Small tables with named rows and columns. After each table, cells are looked up by row and column.

Pum.tsv
	Dure	Teku	Filoruf	Mumibek	Zeve	Poni	Mis	Relefu
Tivu	19464	9902	-32762	-12170	-47773	10964	-56916	-29220
Tum	5342	56377	-47588	5682	6468	55842	-40132	8276
Gulozep	-43311	-6072	6523	26527	-14762	59227	-34468	-42739
Fene	19965	-20604	-1152	18044	-42292	8681	-30004	5365
Tozub	28049	2968	-35728	-12736	-80732	89438	-16141	21968
Pev	8700	4725	-6555	878	-31725	22385	-22451	-7105
Magerod	8397	4867	-7368	-319	-31153	23013	-22365	-6045
Simi	22590	-25051	-60716	38831	-3513	8526	-28471	9437

Zeve of Tum: 6468
Dure of Tum: 5342
Relefu of Tum: 8276
Teku of Fene: -20604
Dure of Gulozep: -43311
Mumibek of Simi: 38831
Mis of Tivu: -56916
Dure of Magerod: 8397
Poni of Pev: 22385
Filoruf of Simi: -60716
Teku of Simi: -25051
Mis of Fene: -30004
Poni of Tozub: 89438
Teku of Tivu: 9902
Filoruf of Gulozep: 6523
Mumibek of Tozub: -12736

Mot.csv
,Gol,Zimo,Rodig,Rel,Zepun
Ranupo,96.35,-11.98,-54.29,-43.95,-71.89
Kezas,-67.78,-7.58,-44.13,10.39,63.74
Sogil,42.73,-34.94,-58.12,2.77,51.43

Rel of Sogil: 2.77
Zepun of Kezas: 63.74
Zimo of Sogil: -34.94
Rel of Ranupo: -43.95
Rodig of Sogil: -58.12
Rel of Kezas: 10.39
Gol of Sogil: 42.73
Zimo of Ranupo: -11.98
Zepun of Ranupo: -71.89
Zimo of Kezas: -7.58
Rodig of Ranupo: -54.29
Gol of Ranupo: 96.35
Rodig of Kezas: -44.13
Zepun of Sogil: 51.43
Row with the largest Gol: Ranupo

Votab =
cols = Bol, Lagazog
Tadiba: [4.10, -2.32]
Rure: [4.92, 2.09]
Nubirit: [0.42, 0.51]
Lamatib: [0.04, -7.62]
Sekeva: [6.75, 2.79]
Nefime: [0.34, 0.50]
Sog: [5.39, -3.92]

What is the Lagazog of Lamatib in Votab? -7.62
What is the Lagazog of Sog in Votab? -3.92
What is the Bol of Sog in Votab? 5.39
What is the Bol of Rure in Votab? 4.92
What is the Lagazog of Tadiba in Votab? -2.32
What is the Lagazog of Nefime in Votab? 0.50
What is the Bol of Lamatib in Votab? 0.04
What is the Bol of Nefime in Votab? 0.34

Sovi.csv
,Muko,Zefep,Nonefa,Lov,Vugurid,Tolarog,Gugo,Zub,Zod,Tus
Tupezik,434,479,258,398,398,683,649,805,785,564
Gopo,293,494,740,703,247,657,307,793,436,388
Sib,569,502,561,696,360,748,749,705,213,344
Disotav,639,625,778,307,323,671,358,767,522,300
Sagisav,363,779,241,377,307,610,327,751,489,717
Kirele,298,245,239,649,390,356,796,367,499,254
Peza,367,814,339,224,490,363,340,268,700,716
Pifef,594,429,786,676,227,711,485,637,450,206
Kon,801,607,719,439,426,272,479,250,355,509
Res,365,742,474,453,691,464,757,352,740,660
Guzo,470,807,793,645,215,250,447,459,668,309
Teluso,458,605,688,228,624,437,561,225,194,582

What is the Zub of Kirele in Sovi?
367
What is the Lov of Sib in Sovi?
696
What is the Muko of Sagisav in Sovi?
363
What is the Zub of Pifef in Sovi?
637
What is the Zefep of Sib in Sovi?
502
What is the Tolarog of Kon in Sovi?
272
What is the Zod of Gopo in Sovi?
436
What is the Lov of Kon in Sovi?
439
What is the Muko of Sib in Sovi?
569
What is the Gugo of Kirele in Sovi?
796
What is the Gugo of Tupezik in Sovi?
649
What is the Gugo of Sagisav in Sovi?
327
What is the Lov of Tupezik in Sovi?
398
What is the Tus of Guzo in Sovi?
309
What is the Nonefa of Pifef in Sovi?
786
What is the Gugo of Peza in Sovi?
340
What is the Vugurid of Gopo in Sovi?
247

Dunago:
,Redokul,Nusa,Gonim,Pim,Befuz,Zabi,Vatul,Gomiko,Zop
Tanukik,37.6,52.7,42.7,42.3,41.9,51.8,46.4,48.3,35.7
Bora,35.2,52.1,41.1,43.4,69.8,51.0,44.8,45.0,33.4
Zor,31.0,52.1,38.4,40.8,69.8,51.0,43.0,44.0,28.8
Kebo,94.6,52.9,80.4,76.3,47.1,52.0,71.4,63.0,99.3
Nobopub,56.6,52.8,55.0,57.1,44.6,51.9,54.5,51.9,57.0
Mol,25.3,52.2,34.4,38.9,62.3,51.2,40.6,42.9,22.4
Bageb,89.2,53.1,77.1,69.8,41.2,52.1,69.3,63.2,93.2

Redokul of Bora: 35.2
Pim of Nobopub: 57.1
Nusa of Kebo: 52.9
Befuz of Bageb: 41.2
Vatul of Bora: 44.8
Pim of Tanukik: 42.3
Zop of Tanukik: 35.7
Vatul of Zor: 43.0
Gomiko of Zor: 44.0
Zop of Zor: 28.8
Redokul of Nobopub: 56.6
Befuz of Zor: 69.8
Pim of Kebo: 76.3
Zop of Kebo: 99.3
Redokul of Zor: 31.0
Row with the largest Redokul: Kebo

